Every row comes from one small tree of marks. Brackets hold a mark, then the marks that hang from it, in alphabetical order. Every link used is in the known rows. Which tree was each row made from?
Known rows
(kipeg (lolod fimin) (pubi (mokis dunu (sasut zuvu)))): -0.73  +0.25  +1.77  +0.48  +0.14  -0.16  -0.89  -3.39  +1.65  -0.70  -1.04  -0.58  -0.43  -1.16  -0.50  -0.12  -1.62  +1.80  -1.51  -0.03  +0.23  +1.22  +0.99  +0.60  +0.68  -0.36  -1.59  -0.35  -0.18  -1.99  +0.89  -1.36  +0.30  +0.36  +2.26  +1.37  +1.51  -0.03  -1.11  -0.26  -2.94
(pubi (kipeg sasut) (mokis dunu)): -0.03  +2.28  -0.04  -1.22  +2.44  +4.11  -0.61  -3.40  +0.00  -0.57  +0.62  +1.60  +0.13  -2.43  +0.74  -0.04  +0.13  +0.64  +0.27  -1.34  -0.27  +1.40  +1.21  -0.30  -0.50  -2.53  +0.82  -1.42  -1.09  +3.48  +2.19  +1.59  +0.24  -3.71  +1.81  -1.72  +1.21  -0.54  -0.13  +0.60  -4.06
(soti fimin (gema (zuvu mokis)) sasut): -1.53  -1.31  -3.35  +1.01  -2.10  +0.42  -0.56  +1.17  -2.74  +2.06  -0.99  +0.37  +1.85  +0.64  -1.12  -0.19  +4.78  -2.67  +0.24  -0.63  -0.85  -2.22  +0.18  +0.89  -2.96  +2.65  -1.06  +1.50  +1.08  +0.05  +1.25  -0.50  -0.68  +1.33  +4.04  +0.31  -0.08  -0.78  +0.07  +0.65  +5.10
(zuvu (mokis (lolod soti) sasut)): +0.24  +1.07  -1.09  -0.33  +0.87  -1.15  -0.36  +0.77  -0.18  -0.26  +0.76  -0.18  -0.06  -0.88  -1.24  +0.44  -1.41  +1.94  +1.06  +0.58  +1.85  -1.80  +0.72  -0.13  +1.15  +2.94  +1.25  +0.56  -1.17  -1.83  +3.48  -3.23  -0.06  +3.36  -0.47  -1.73  +0.00  +5.93  +1.15  -0.04  +3.62
(fimin (kipeg lolod pubi) (soti gema)): +0.57  +0.26  -0.34  -0.42  -0.35  +1.74  +0.02  +1.45  +1.53  -3.22  -0.79  -1.18  -0.10  +0.55  +4.39  -0.83  +1.26  +0.81  +1.23  -0.96  -0.94  +4.74  -2.72  +0.59  -0.14  +1.52  -0.92  +1.05  -1.83  +0.68  -4.30  +0.73  +1.05  -2.49  +1.68  +0.00  -1.39  -0.14  -1.68  +1.58  -2.87
(dunu (mokis (lolod soti)) (sasut gema) zuvu): +0.88  +1.07  +2.58  +2.22  +0.94  -3.55  +0.31  +2.03  +0.68  -3.03  -1.49  -0.76  +1.10  +2.85  +0.84  +0.90  -1.50  -1.37  +0.27  +1.53  -1.21  +0.54  +0.54  -0.56  +1.69  -4.33  +6.32  -0.80  -0.01  +5.81  -1.91  +0.56  +0.15  +1.38  -2.92  +0.15  +1.50  +0.73  +0.02  +0.51  +1.69
(lolod fimin (pubi kipeg (mokis (dunu zuvu)) sasut)): -0.19  -0.67  +1.83  -0.48  +1.50  +1.35  -0.36  -3.70  -0.18  +2.35  +0.26  +2.11  -1.79  -2.52  -5.24  -0.49  -1.74  +0.20  -2.42  +0.44  -0.16  -2.61  +1.25  -0.06  +0.27  -2.88  -2.44  -2.27  -0.58  +0.62  -2.46  +3.95  -1.58  -0.47  +4.30  -1.11  +2.30  -4.93  -1.42  -0.91  -3.29
(lolod (fimin (soti gema)) (pubi kipeg)): -0.38  -2.15  +0.86  -0.98  -0.40  +2.54  -0.09  -1.22  +0.85  +3.46  +0.01  +0.97  -2.22  -0.87  -1.72  -0.85  -0.11  +0.69  -0.92  +0.65  +1.28  -2.16  +0.81  -0.11  +0.86  -1.07  -4.15  -0.85  -0.66  -3.45  -3.15  +3.38  -0.67  +0.50  +2.36  -0.84  +0.65  -5.48  -1.19  -0.68  -1.88
(pubi (mokis lolod sasut)): +0.68  +0.72  -0.37  +0.19  +1.60  -1.30  -0.39  -0.97  -0.03  -0.29  +1.60  -0.16  +1.15  -0.24  -0.19  -0.26  -0.99  +1.49  +0.36  -0.39  +0.04  -0.05  +1.37  -0.35  +1.05  +2.15  +1.46  -0.24  -1.01  +0.16  +4.06  -1.38  -0.41  -0.47  +0.76  -1.58  +1.85  +1.73  +2.69  -0.63  +0.94
(soti gema (sasut zuvu)): -0.10  -1.25  -1.33  +0.03  -2.16  -0.02  -0.22  +2.44  -2.32  +2.83  -0.61  -0.16  +2.73  +0.60  -0.41  +0.66  +4.27  -3.45  +0.54  -2.55  -1.12  -0.77  +0.15  +0.56  -2.22  +2.31  +0.25  +1.42  +1.37  -2.14  +0.80  -0.63  +0.60  -0.92  -0.27  -0.79  +1.03  -0.53  +0.11  +1.65  +1.14
(lolod (pubi (mokis (sasut gema))) (soti (fimin kipeg))): -0.24  -1.80  -2.47  -0.78  +0.01  +2.19  +0.06  +1.24  +0.09  +1.21  +1.21  +1.04  -1.96  +0.35  -4.56  -0.86  -1.41  +1.32  -0.04  +1.53  +0.33  -0.88  -0.70  -0.63  +0.83  -0.40  -2.95  -1.06  -0.72  -3.05  -3.46  +2.52  -1.99  +0.06  +1.99  +0.57  +2.70  -2.78  -0.40  -0.65  -1.27
(fimin (soti (gema zuvu))): -0.02  -0.66  +0.20  -0.96  -0.69  +1.01  +0.03  +2.97  +0.32  +0.31  -0.60  -1.02  -0.33  +1.19  +3.05  -0.28  +1.91  +1.92  +0.77  -0.60  +0.01  +0.41  -0.87  -0.32  -0.19  +1.25  -0.81  +1.75  -0.12  +0.41  -2.26  +0.50  +1.01  -0.28  +0.01  +0.48  -3.36  +0.17  +1.07  -1.06  +2.46
(mokis (lolod (fimin soti) (pubi kipeg)) (sasut gema)): -0.27  -1.92  +0.06  -0.06  -0.27  -1.02  +0.16  -1.50  +0.58  +2.21  +1.12  +1.39  -1.35  +0.31  -3.25  -0.78  -1.86  +0.50  -1.07  +1.81  +0.44  -0.34  +0.51  +0.18  +1.85  -1.07  -0.34  -1.04  -1.20  -2.62  +1.11  +0.51  -0.73  +3.75  -1.67  -1.48  -1.04  -1.18  +1.79  -0.59  -1.02
(dunu (mokis (lolod (fimin kipeg soti))) (sasut zuvu)): +1.28  +0.27  +4.01  +1.74  -0.31  -3.11  -0.08  -0.29  -0.78  -1.06  -0.48  -0.48  +0.52  +0.89  +0.75  +0.88  -0.74  -1.22  +0.17  +0.75  -0.61  +1.11  +1.28  -0.22  +1.41  -1.30  +3.03  -0.61  -0.56  +6.46  -0.85  +0.04  -0.11  +1.39  -0.62  -1.25  +1.91  +0.61  -0.30  +0.31  -1.12
(fimin (kipeg lolod) (soti sasut)): +1.58  +0.89  -0.15  -1.44  -0.16  +0.29  +0.37  +0.50  -0.35  -2.44  +0.26  -1.04  +0.46  -0.37  +3.38  -0.33  +0.94  -0.87  +1.80  -1.76  -1.67  +2.86  -2.21  +0.37  +0.57  +4.84  +0.99  -0.51  -1.97  +2.84  -4.13  +2.76  +0.33  -0.70  +1.50  -0.70  -1.24  +1.95  -1.56  +1.27  -2.94
(dunu (sasut (zuvu mokis))): +0.98  +0.36  +4.18  -0.31  -1.16  -1.41  +0.47  +3.47  -1.36  +0.87  -0.88  -0.62  +1.67  -0.27  +0.16  +1.41  +0.73  -0.93  -0.34  -0.57  +0.34  -1.80  +1.10  -0.38  -0.01  -1.56  +1.79  +0.55  +0.92  +2.09  +1.08  -1.26  +1.13  +0.49  -0.61  -1.21  +0.50  +1.85  +0.16  +0.18  -0.39
(pubi (kipeg sasut) mokis): +0.03  +2.24  +0.55  -1.37  +1.53  +3.59  -0.29  -2.55  +0.65  -0.67  +0.93  +0.88  +0.61  -1.41  +2.31  -0.29  +0.49  +0.33  +0.58  -1.77  +0.21  +0.89  +1.84  -0.14  -0.17  -2.18  +1.05  -1.19  -0.86  +3.02  +1.92  +1.97  +0.42  -5.53  +3.59  -2.37  +3.75  -1.08  -0.03  +0.72  -3.87
(lolod (fimin kipeg) pubi soti): +0.76  -2.25  +0.30  -1.33  -0.21  +2.75  +0.34  -0.68  -0.25  +1.54  +1.38  +0.67  -3.20  -0.70  -3.94  -0.08  -2.36  +1.44  -0.24  +1.77  +2.10  -1.68  -0.43  -0.37  +0.90  +0.18  -4.56  -1.22  -0.52  -5.80  -6.01  +3.69  -1.68  -0.04  +0.46  +0.81  +2.36  -4.06  -3.29  -1.24  -2.72
(kipeg fimin (lolod pubi) sasut): +0.23  +0.25  +0.90  +0.76  -2.09  +0.08  +0.22  -4.96  +2.87  -0.17  -0.72  -0.91  -1.03  -0.20  +1.28  -1.06  -2.02  -1.31  -1.25  -0.70  +1.64  -2.53  +0.60  +0.98  -0.71  +0.33  -1.99  -0.21  +1.31  -5.01  -0.21  -1.44  +0.85  -0.22  +0.16  +3.27  +1.01  -3.77  -4.55  +1.41  -4.47
(pubi (mokis dunu sasut)): +0.52  +0.66  -0.79  +0.07  +2.26  +0.67  -0.61  -0.65  -0.55  +0.76  +0.39  +0.05  +1.02  -0.89  -1.72  +0.12  -0.72  +1.66  -0.37  -0.44  -0.39  -0.04  +1.25  -0.82  +0.42  +0.66  +0.37  -0.97  -0.44  +0.52  +3.40  -0.60  -0.22  +0.21  -0.13  -1.34  -0.55  +2.05  +1.96  -0.79  +0.30
(kipeg (lolod soti) pubi): +0.07  +1.23  +1.00  -0.31  -0.42  +1.12  -0.29  +1.19  +3.04  -1.94  -0.57  -1.48  -0.77  +0.03  +3.40  -0.20  -1.32  +2.56  +0.43  -0.28  +1.09  +0.69  -1.06  +0.70  -0.23  -0.48  -2.10  +0.85  +0.18  -4.14  -2.35  -1.06  +1.17  -1.88  -0.51  +2.91  +1.24  +0.75  -2.02  -0.32  -2.06
(pubi (kipeg lolod) (mokis dunu)): +0.20  +3.68  -0.72  -1.44  +2.95  +3.30  -1.09  -4.08  +0.52  -1.33  +0.43  +1.06  -0.14  -2.99  +4.40  -0.39  +0.52  +1.55  +1.58  -1.17  -0.30  +2.13  -0.01  +0.01  +0.76  +0.61  +2.52  -0.45  -1.59  +2.34  +2.76  +1.99  +0.15  -3.40  +2.49  -0.97  +2.01  +1.56  +0.42  +0.43  -3.89
(soti fimin (sasut (gema (mokis dunu)) zuvu)): -1.91  -1.51  -1.53  -0.02  -2.28  +0.01  +0.17  +1.32  -1.69  +1.62  -0.21  +0.37  +2.55  +0.54  -0.52  +0.67  +4.43  -2.46  +0.43  -0.31  -1.21  +0.17  +0.20  +0.00  -1.79  +0.59  -0.44  +0.26  +1.66  +1.39  +1.38  +1.93  -0.97  -0.39  +0.38  -0.27  +0.22  +1.38  +2.13  +0.16  +1.60
(lolod pubi (soti fimin)): -0.08  -1.98  -0.93  -0.81  -0.64  +2.38  +0.03  +2.61  +0.59  +2.29  +0.88  +0.33  -2.14  +0.04  -3.44  -0.43  -0.84  +1.45  -0.01  +1.27  +1.54  -3.78  -0.90  -0.60  -0.25  -0.46  -5.24  -0.45  +0.63  -5.23  -4.40  +1.84  -1.15  +0.22  -0.19  +2.41  +1.35  -3.42  -0.99  -1.66  +0.58
(sasut gema (zuvu dunu (mokis (lolod fimin pubi)))): -2.10  -0.48  +1.55  -2.05  -1.46  -2.09  +1.08  +0.29  +0.16  -1.42  -0.03  +0.98  -0.18  -1.70  +2.04  +2.01  +2.03  -0.39  +0.33  +0.58  +0.47  +1.69  -0.91  -0.52  +2.10  -0.93  +2.52  +2.91  +1.02  -2.22  +1.67  -1.33  -0.13  +0.77  -0.87  -1.82  +3.59  +2.11  +1.32  +0.72  +2.94
(lolod (fimin kipeg (soti gema (mokis dunu))) pubi): +0.16  -2.86  -1.01  +0.13  -0.02  +0.94  +0.25  -1.47  -0.55  +1.50  +0.39  +0.72  -1.81  -0.76  -3.33  -0.70  -0.90  -0.52  -1.06  +0.93  +0.28  +0.11  -0.24  -0.29  +1.06  +1.51  -4.40  -1.17  -0.98  -2.24  -3.36  +2.51  -1.27  +1.86  +1.85  -0.48  -0.83  -4.86  -1.71  +0.13  -1.13
(zuvu (dunu (mokis (lolod pubi soti))) (sasut gema)): +0.69  +0.44  +0.89  -0.28  +0.08  -3.58  +1.28  +3.23  +1.63  -0.50  -1.04  +0.22  -0.73  +0.14  +2.39  +1.04  -0.70  -1.06  -0.43  +0.18  -1.32  +0.78  -1.52  -0.60  +0.92  -2.11  +2.52  +1.02  -0.03  +0.24  +0.15  -4.08  -0.63  +2.10  -1.95  -1.89  +4.65  +0.10  -0.94  +0.93  +2.83
(zuvu (dunu (mokis lolod)) (sasut gema)): +0.71  +0.92  +1.18  +0.02  +0.23  -3.84  +1.22  +2.91  +1.40  -1.03  -1.21  -0.24  +0.51  +0.17  +4.14  +1.26  +0.39  -1.52  -0.26  -0.33  -1.50  +1.52  -1.20  -0.56  +0.60  -1.88  +3.48  +1.14  +0.21  +1.78  +1.93  -4.34  -0.19  +1.16  -1.74  -2.83  +4.51  +1.21  -0.25  +1.13  +3.42
(lolod (soti (fimin kipeg) gema mokis (sasut zuvu))): -0.62  -2.03  -5.58  +0.11  -1.80  +1.64  -0.54  +2.83  -3.18  +2.87  +0.16  +0.52  +0.17  +0.71  -2.88  -0.38  +2.68  -2.33  +1.21  -1.08  -0.79  +0.63  -1.48  +0.23  -1.77  +2.65  -1.08  +0.10  +0.29  +0.97  -1.83  +1.25  -0.92  -0.31  +2.39  -0.46  +1.05  -1.33  -0.56  +1.46  +1.65
(kipeg fimin lolod pubi (sasut gema zuvu)): -2.36  -0.32  +2.27  +0.20  -3.56  +0.34  +0.29  -3.26  +3.44  -2.40  -1.78  -1.35  -0.45  +1.20  +3.12  -0.18  +0.02  -1.07  -1.43  -0.55  +1.13  +2.40  +0.32  +1.52  -1.31  -4.32  -0.82  +1.60  +2.22  -3.72  -0.25  -1.97  +1.96  -2.66  -0.19  +2.32  +1.27  -2.48  -3.67  +2.15  -5.22
(kipeg (fimin soti) pubi): -1.87  -1.17  +1.63  -0.55  -0.29  +1.81  -0.03  +1.20  +2.43  -0.01  -0.72  -2.09  -1.33  +1.46  +1.39  -0.87  +0.04  +2.44  -0.70  +0.37  +1.62  -0.13  +0.65  +0.43  -1.30  -3.43  -3.88  +1.24  +0.80  -3.15  -2.49  +0.23  +1.07  -2.59  +0.57  -0.90  -2.37  -3.18  -0.90  -0.78  -0.38
(dunu (mokis lolod) (zuvu (sasut gema))): +0.54  +1.27  +2.56  +1.00  +1.77  -3.24  +0.02  +0.81  +0.81  -4.08  -0.88  -1.66  +0.92  +2.67  +1.51  +0.97  -0.06  -2.31  +0.64  +0.31  -0.78  +0.45  +0.53  -0.37  +1.11  -1.40  +4.57  -0.44  +0.11  +3.09  -0.39  -1.30  +0.28  -0.83  -1.05  -0.72  +3.17  +1.46  +0.14  +0.63  +3.17
(gema (mokis dunu (lolod (soti fimin)) sasut) zuvu): -0.28  +1.47  +0.09  +0.12  +0.62  +0.54  -0.29  -1.60  -0.95  -0.24  +0.76  +1.09  -1.69  +1.00  -2.08  -0.50  -1.48  +4.17  +0.36  +2.29  +0.26  -0.70  +0.04  +0.01  -1.03  +0.44  +0.32  +0.99  -0.36  +1.33  +1.10  -2.24  -0.43  +0.59  -2.47  +4.38  -6.76  +4.22  +3.19  -3.59  +1.22

Write each row's tree
-0.93  -1.55  -4.47  +1.60  -0.90  -1.04  -0.19  +1.36  -2.54  +2.73  +0.49  -0.26  +2.64  +0.25  -2.29  -0.55  +2.56  -4.18  -0.26  -1.46  -1.30  -1.88  +0.92  +0.28  -1.77  +2.99  -2.30  -1.73  +1.26  +2.73  +2.60  +0.99  -0.96  +0.57  +3.68  -1.47  +0.86  -1.59  +1.16  +0.81  +3.98 : (soti fimin mokis sasut)
+0.28  +0.23  -1.95  -0.31  -0.79  +2.22  -0.22  +2.62  +0.05  +1.85  -0.20  -0.12  -0.85  +1.74  +0.54  -0.39  +0.14  +3.21  +1.11  +0.41  +1.13  -0.76  -0.28  -0.19  -1.05  +0.54  -0.26  +1.52  +0.25  -2.29  -1.05  -0.71  +0.18  -1.15  -1.38  +2.04  -1.86  +1.93  +0.71  -1.48  +1.43 : (lolod (soti (gema (mokis sasut) zuvu)))
-0.12  +0.61  -0.68  -0.46  -1.23  -0.58  -0.31  -2.08  +1.60  +0.51  -0.95  -2.00  -0.66  +0.07  +4.65  -1.13  +0.31  +0.42  +0.86  -1.10  +0.68  -0.72  -0.42  +0.80  +0.12  +3.90  +0.64  +0.86  +0.08  -1.61  -0.56  +0.77  +0.62  +0.89  +1.17  +0.52  -1.18  +0.24  -1.84  +0.62  -1.07 : (kipeg (fimin (soti sasut)) lolod)
-0.58  +1.09  -0.34  +0.18  +0.68  -0.55  +0.75  +0.32  +1.58  -2.66  +0.45  -0.07  +1.83  +0.84  +4.66  +0.65  +1.07  +1.43  +1.30  +1.17  +0.26  +2.53  -0.14  -0.58  +0.41  -0.61  +2.49  +1.21  +0.35  -0.50  +3.11  +0.36  -0.07  -1.60  -4.33  +0.27  -1.57  +4.10  +3.17  -0.57  +1.60 : (sasut (gema (mokis (dunu zuvu) lolod)))
-0.27  +0.35  +2.41  +0.57  -0.66  +0.19  -0.28  -1.68  +2.80  -1.40  -0.80  -1.58  +0.08  -0.49  +3.27  -0.06  -0.73  +1.37  -0.78  -0.07  +1.37  +0.30  +0.47  +0.85  -0.04  -0.37  -2.87  +0.18  +0.61  -4.01  -0.41  -0.56  +0.85  -1.49  +1.21  +1.74  +2.14  -0.77  -2.08  -0.38  -1.94 : (kipeg (lolod fimin) pubi)
-0.10  -0.29  -2.94  +1.13  +0.12  -1.00  +0.28  +1.86  -0.46  +1.33  +0.42  -0.68  +2.00  +1.39  -0.03  -0.25  +0.06  -1.41  -0.45  -0.59  -0.12  +0.61  +1.12  -0.32  +0.51  +0.29  +0.38  -1.02  +1.11  +0.18  +4.60  -0.84  +0.62  -0.15  -0.72  -2.20  -0.65  +1.66  +2.53  +0.46  +2.28 : (soti (mokis (sasut gema)))
-1.65  -1.96  -5.91  +2.20  -2.07  -0.54  -0.52  +1.09  -3.61  +3.06  -0.51  +0.50  +2.08  +1.48  -2.09  -1.04  +4.23  -4.46  -0.36  -1.24  -1.94  -1.06  +0.24  +0.96  -2.98  +2.92  -1.47  +0.42  +1.54  +2.21  +2.33  -0.41  -0.70  +0.81  +4.59  +0.39  -0.80  -3.20  +0.96  +1.07  +5.25 : (soti fimin (gema zuvu) mokis sasut)
+0.81  -2.14  -0.97  +0.61  +1.13  -0.33  -0.72  -2.11  -1.23  +3.55  +1.06  +1.95  -2.88  -1.40  -8.92  -0.23  -4.26  +1.96  -1.61  +2.41  +0.81  -2.61  -0.40  -0.20  +0.56  +0.41  -2.64  -1.57  -1.12  -4.48  -0.01  -1.87  -1.35  +7.13  -4.82  +1.76  -4.15  -0.58  +0.08  -1.79  -0.24 : (mokis dunu (lolod fimin pubi soti) sasut)
-0.09  -0.41  -1.83  +1.01  +1.36  -0.48  -0.19  -3.24  -0.98  +0.59  +1.47  +1.45  -0.65  -1.82  -2.74  -0.32  -1.79  -1.33  -0.82  +0.29  +0.27  -0.21  +0.54  +0.06  +0.24  +0.75  -1.95  -1.44  -0.28  +0.01  +2.96  -0.91  -0.49  +1.79  -0.94  +0.12  -1.40  -2.18  +0.30  +0.24  +0.19 : (soti (mokis dunu (lolod fimin (pubi (kipeg sasut)))))
+0.30  -0.23  -2.13  -0.18  +0.66  +0.60  +0.08  +3.25  -0.80  +0.86  -0.16  -0.06  -0.57  +0.40  -1.11  +0.35  -1.16  +0.79  +0.36  +0.35  +0.16  +0.17  -0.84  -0.77  +0.29  -0.95  +0.73  -0.52  +0.35  +0.88  -1.04  +0.77  +0.10  +1.23  -2.58  +0.42  -1.87  +0.90  +0.13  -0.36  +1.62 : (lolod (soti (mokis (dunu (sasut gema) zuvu))))
+0.49  +0.07  -3.03  +1.60  +1.73  -1.63  -0.46  -0.48  -1.71  +1.08  +1.10  +0.41  +0.83  -0.45  -2.98  -0.30  -1.41  -0.82  -0.47  -0.14  -0.49  +0.15  +0.18  -0.15  +0.06  +1.88  +0.04  -1.17  -0.11  +1.04  +5.13  -2.96  +0.23  +2.58  -2.62  -0.68  -3.70  +1.85  +2.60  -0.02  +2.40 : (soti (mokis dunu lolod sasut))
-0.76  +0.67  +2.12  -1.93  +0.09  +0.80  -0.29  +0.68  -1.47  -0.83  -0.01  -0.39  +0.40  -1.64  +0.09  +1.86  +2.11  +0.19  +0.96  -0.68  +1.20  -0.39  +0.20  -0.54  +0.26  +1.01  +0.34  +1.55  +1.01  -0.94  +1.42  -1.13  +0.95  -0.91  -0.65  -0.73  +0.10  +4.23  +0.92  -0.14  +1.52 : (sasut (zuvu (mokis dunu)))
-0.10  +2.64  +2.47  -0.48  +0.35  -0.39  +0.51  -1.60  +0.39  -3.04  +1.55  -0.14  -0.14  +1.22  +4.18  -0.11  +0.01  +3.38  +1.45  +1.19  +0.94  -0.14  +0.82  +0.20  -0.54  +1.43  +1.03  +2.32  +0.19  +0.41  +1.55  -1.39  +0.24  -3.93  -1.06  +3.57  -2.90  +3.55  +3.12  -3.17  +1.30 : (gema (mokis lolod) zuvu)
+1.65  +1.60  +4.30  +2.65  +1.69  -3.67  -0.05  +0.86  +0.03  -2.73  -1.38  -1.20  +1.69  +2.12  -0.39  +0.77  -1.44  -2.10  -0.25  +0.57  -1.27  -1.50  +1.36  -0.43  +0.93  -3.28  +4.95  -1.44  +0.10  +6.50  -1.38  -0.55  +0.62  +0.24  -1.47  +0.31  +1.11  -0.27  -0.14  +0.16  +1.53 : (dunu (mokis lolod) sasut zuvu)
+0.01  -0.01  -0.62  +0.48  +1.17  -0.99  -0.18  -1.00  -1.36  -0.41  +0.79  +1.25  -0.08  +0.12  -2.26  +0.42  -0.87  +0.94  -0.46  +1.74  -0.64  +1.47  -1.03  +0.06  -0.07  -0.79  +1.93  +0.47  -0.11  -0.93  +3.76  -2.55  +0.26  +3.87  -6.35  +0.97  -5.87  +3.46  +2.94  -1.25  +1.32 : (mokis dunu lolod (sasut (gema zuvu)))
+0.17  +1.55  +2.45  -1.75  -0.18  +2.49  -0.38  +1.12  -1.13  +1.81  +0.14  +1.09  +0.35  -1.32  +0.36  +0.20  +2.36  -0.81  -0.20  -2.17  -0.72  -0.15  -0.65  +0.51  -2.08  -3.81  +0.79  -0.25  +0.64  +5.03  -1.41  +2.81  +1.10  -5.83  +2.40  -2.72  +1.20  +0.61  +0.48  +0.04  -3.81 : (pubi kipeg (sasut zuvu))
+0.37  -0.15  -3.02  -0.01  -0.33  +1.41  -0.28  +2.76  -0.66  +2.26  -0.61  +0.12  +0.40  +0.78  -1.25  +0.00  +0.69  +0.89  +1.17  -0.61  -0.17  -1.23  -0.45  -0.15  -1.54  +1.65  +0.23  +0.48  -0.09  -1.52  -1.74  +0.20  -0.38  +0.37  -1.81  +1.26  -1.55  +1.38  -0.27  -0.02  +1.55 : (lolod (soti (gema (mokis (dunu zuvu))) sasut))
+0.58  -0.04  +1.54  -0.02  +1.49  -0.64  +0.16  +0.05  +0.41  +0.08  +0.41  +0.83  -0.14  -1.31  -3.93  -0.12  -1.61  +0.08  -1.80  -0.30  -1.05  -2.54  +0.09  -0.41  -0.11  -1.22  -2.03  -0.99  +0.10  -0.29  -2.12  +1.15  -0.75  -0.60  +1.25  +0.67  +0.84  -2.44  -0.23  -0.77  -1.02 : (lolod (pubi (mokis (dunu zuvu)) sasut))
+0.03  +0.74  +0.27  +0.03  -0.74  +0.19  -0.13  -3.46  +2.32  +0.09  -0.26  -1.35  -1.15  -0.25  +3.41  -1.09  -0.73  +0.12  +0.12  +0.01  +1.90  -2.32  -0.11  +0.76  +0.14  +1.95  -1.26  +0.93  +1.12  -6.48  +0.12  -0.04  +0.42  -1.04  +0.32  +2.15  +1.22  -2.30  -2.47  +0.27  -2.41 : (kipeg fimin (lolod pubi))
+0.18  -0.28  -0.77  -0.94  -0.50  +0.87  +1.12  +0.75  -0.35  -3.52  +0.63  -0.36  -0.16  +1.11  +2.10  -0.27  +0.23  -1.02  +0.55  -0.72  -1.22  +4.91  -1.33  -0.20  +0.60  +0.31  +0.32  -0.62  -1.02  +5.27  -2.94  +2.13  +0.69  -1.87  +1.09  -1.08  -2.70  +0.17  -0.57  +1.21  -1.72 : (fimin (kipeg (sasut (gema zuvu))) (soti mokis))
+0.59  -0.66  +1.77  +0.97  +0.55  -1.93  +0.15  -1.65  -1.46  -0.06  +0.37  +1.29  -0.19  -1.35  -0.36  +0.93  -1.09  +0.71  -0.79  +2.18  +0.05  +0.76  -0.38  -0.04  +0.02  -1.18  +1.39  +0.39  -0.29  +0.98  +2.38  -0.81  -0.55  +4.84  -4.99  +0.80  -3.63  +0.47  +0.67  -1.24  +0.49 : (mokis (dunu (sasut (gema zuvu))) (lolod fimin))
+1.35  +0.79  -1.03  -0.33  -0.40  +0.16  +0.53  -0.89  +0.50  -3.35  +0.19  -0.90  -0.07  -0.15  +2.94  -0.75  -0.75  -1.18  +0.85  -1.80  -1.16  +4.01  -1.73  +0.12  +0.96  +3.38  +0.29  -1.30  -1.73  +5.13  -2.62  +1.01  +0.89  -1.04  +2.19  -0.03  -1.54  +0.84  -1.95  +2.02  -3.25 : (fimin (kipeg lolod sasut) (soti mokis))
+0.36  +0.40  +3.70  +0.44  +0.25  -3.51  +1.02  +2.75  -0.10  -2.32  -1.31  -0.23  +1.56  +0.78  -1.00  +1.14  -0.74  -1.81  -0.71  +1.08  -0.42  -1.69  +0.53  -0.39  +1.43  -3.16  +4.71  +0.09  +0.11  +1.92  -0.04  -0.66  +0.52  +2.56  -1.18  -0.56  +0.14  +0.70  +0.21  +0.83  +1.95 : (dunu (sasut gema) (zuvu (mokis (lolod pubi))))
